Below are the code and all the weights of a small trained network. Each question names an input and a class and asks about switching units off, where a switched-off unit gives its printed mean instead of its output.

import numpy as np


def w(rows, s, z=0):
    codes = np.array(rows[::2]) - 128.0
    scale = np.full(codes.shape[1], s)
    scale[-1] = z or s
    return codes * scale


def f(y):
    return np.maximum(y, 0)


def log_softmax(a):
    a = a - a.max(-1, keepdims=True)
    return a - np.log(np.exp(a).sum(-1, keepdims=True))


def net(x, mask):
    res = np.array(x, float).reshape(1, 6) / 4 @ E
    y = f(res @ A[0][:, :-1].T + A[0][:, -1])
    res = res + np.where(mask, y, B[0][:, -1]) @ B[0][:, :-1]
    return log_softmax(res[-1] @ U[:, :-1].T + U[:, -1])


A, B = {}, {}
E = w([
[140,131,216,42,183,193,208,196,99,78,179],'x0',
[179,190,96,198,154,176,189,148,19,203,40],'x1',
[69,133,241,121,62,54,78,247,63,166,91],'x2',
[67,229,2,96,46,77,236,161,130,80,157],'x3',
[69,236,181,157,148,170,77,28,39,74,206],'x4',
[68,17,92,151,112,151,179,112,73,223,239],'x5',
],0.0081)
A[0] = w([
[147,204,111,116,94,107,113,156,142,74,102,50],'N0',
[119,162,185,112,97,75,109,211,97,149,107,22],'N1',
[44,124,202,142,65,56,69,255,44,158,115,85],'N2',
[164,69,135,91,77,108,153,216,161,182,91,47],'N3',
[208,124,41,141,211,210,181,66,209,95,151,85],'N4',
[72,216,188,152,149,150,60,54,22,80,200,56],'N5',
[99,180,74,82,57,95,221,153,106,87,153,3],'N6',
[6,37,101,128,104,151,133,131,145,174,219,70],'N7',
[187,143,103,129,139,184,180,166,50,169,46,84],'N8',
[131,105,99,162,136,143,184,127,34,208,138,66],'N9',
[186,89,163,185,183,136,64,142,109,154,139,25],'N10',
[75,59,141,137,144,146,215,148,115,163,183,31],'N11',
[160,69,184,162,161,142,95,124,114,175,158,27],'N12',
[238,5,88,98,121,105,193,210,184,145,78,5],'N13',
[129,131,170,41,199,177,183,180,101,81,136,101],'N14',
[88,104,142,24,126,78,62,136,188,38,177,88],'N15',
[191,142,107,88,155,77,97,144,182,93,46,105],'N16',
[179,238,202,106,158,150,124,154,205,52,60,55],'N17',
[155,68,164,113,149,161,73,113,114,154,113,37],'N18',
[189,104,195,153,195,144,36,98,153,134,97,46],'N19',
[100,52,140,65,119,105,83,136,219,67,182,41],'N20',
[100,176,47,160,52,74,197,159,135,86,160,19],'N21',
[146,109,179,40,144,212,206,195,100,144,216,108],'N22',
[196,68,183,154,158,189,76,115,137,127,103,15],'N23',
[90,113,66,214,57,69,45,43,148,205,98,143],'N24',
[200,204,114,204,175,182,173,193,40,124,46,61],'N25',
],0.0091,0.0043)
B[0] = w([
[111,106,86,118,183,197,155,166,125,111,121,183],'N0',
[173,123,62,81,64,162,109,83,97,125,147,193],'N1',
[206,86,41,51,84,174,81,47,131,123,171,248],'N2',
[135,157,106,166,105,37,183,109,87,98,183,219],'N3',
[187,112,81,21,24,139,36,63,61,108,190,236],'N4',
[108,178,130,217,92,1,196,122,51,42,167,222],'N5',
[39,103,66,64,164,130,162,159,104,193,80,206],'N6',
[167,25,126,183,173,203,158,153,112,65,77,214],'N7',
[105,95,154,175,134,106,110,44,181,129,79,201],'N8',
[147,47,133,164,170,167,127,117,176,41,88,179],'N9',
[61,114,109,90,140,120,117,154,111,154,101,177],'N10',
[177,123,150,186,201,203,110,223,115,74,172,179],'N11',
[82,139,65,93,170,162,172,133,97,169,123,175],'N12',
[103,199,160,176,97,26,199,116,45,75,167,248],'N13',
[122,226,167,102,91,37,61,149,188,217,155,202],'N14',
[128,62,147,179,136,125,130,40,172,136,46,226],'N15',
[155,114,137,185,186,143,140,167,82,106,170,216],'N16',
[187,75,105,190,223,196,109,237,130,97,161,235],'N17',
[71,146,94,92,129,132,187,134,138,141,135,175],'N18',
[59,132,96,63,155,172,175,157,86,150,100,209],'N19',
[111,94,166,163,123,117,140,48,191,123,83,219],'N20',
[42,140,99,56,154,148,164,157,119,177,99,215],'N21',
[125,206,179,137,118,143,52,174,203,198,183,210],'N22',
[69,113,57,67,147,123,160,136,122,175,107,192],'N23',
[166,255,204,152,124,121,49,227,215,203,190,240],'N24',
[108,76,154,173,114,136,126,49,227,113,89,222],'N25',
],0.0081,0.015)
U = w([
[3,147,78,50,150,141,182,162,93,165,96,111],'0',
[131,179,131,194,93,2,195,118,24,64,173,118],'1',
[235,130,74,39,49,161,75,60,86,104,169,83],'2',
[198,112,119,193,197,203,130,214,116,70,129,255],'3',
[106,112,155,178,120,112,131,21,231,112,42,88],'4',
[153,230,165,134,115,92,63,201,208,205,179,103],'5',
[153,130,149,126,89,126,118,141,136,143,105,231],'6',
[144,178,216,82,63,110,150,133,88,154,37,54],'7',
],0.0088,0.006)

Each question gives the input, the list of numbers given to net, and the class t.
The units are the neurons (one row each of A and B). Each row of codes is followed by its name. A weight is (code - 128) times the scale printed after its matrix; where a second scale follows, it is the last column's (A, B and U).
mask holds one flag per neuron, in row order. A switched-off neuron (its flag False) gives its mean, the last column of its row in B, instead of its output. The means were averaged over made-up inputs and are rounded, as every weight is.
A unit's drop is (log p(t) with every unit on - log p(t) with that unit switched off) / (log p(t) with every unit on - log p(t) with every unit switched off).
unit that matters most: the unit with the biggest drop
k most important neurons: the k neurons with the biggest drops, biggest first
drop when u is switched off: that unit's drop, to one decimal
input [1,-4,8,3,-6,-8], class 2: unit that matters most : N2
input [-7,-7,7,-6,-7,0], class 1: 4 most important neurons : (N13, N3, N4, N25)
input [-4,1,-7,0,7,-8], class 3: 3 most important neurons : (N17, N13, N2)
input [8,-2,3,-2,-8,-1], class 1: 2 most important neurons : (N13, N3)
input [6,-6,2,5,-1,2], class 4: 2 most important neurons : (N15, N24)
input [-4,7,7,6,-2,-2], class 2: 2 most important neurons : (N2, N1)
input [-6,-5,1,-6,-1,-8], class 3: 2 most important neurons : (N17, N16)
input [-8,1,2,8,8,7], class 0: 3 most important neurons : (N21, N6, N13)
input [4,5,-4,-6,0,-5], class 0: 2 most important neurons : (N19, N23)
input [-8,2,3,0,-5,-6], class 5: 2 most important neurons : (N24, N7)
input [8,-3,7,4,-8,7], class 1: 4 most important neurons : (N13, N3, N24, N7)
input [-7,-5,0,0,-7,5], class 1: 3 most important neurons : (N13, N3, N22)
input [2,-1,-3,5,-4,-3], class 0: 2 most important neurons : (N5, N6)
input [-7,-1,5,5,2,-7], class 3: unit that matters most : N0
input [3,-6,-5,4,-4,0], class 4: 4 most important neurons : (N20, N15, N2, N1)
input [2,8,-4,0,-5,5], class 4: 2 most important neurons : (N8, N25)
input [2,0,4,5,-2,7], class 3: drop when N11 is switched off : 0.7
input [-7,-5,3,6,-2,-2], class 5: drop when N10 is switched off : 0.2
input [-7,1,-4,2,3,0], class 5: drop when N24 is switched off : 0.8
input [-7,-3,-8,-4,0,-4], class 2: drop when N16 is switched off : 0.0
input [-2,-4,-7,3,7,-3], class 1: unit that matters most : N5
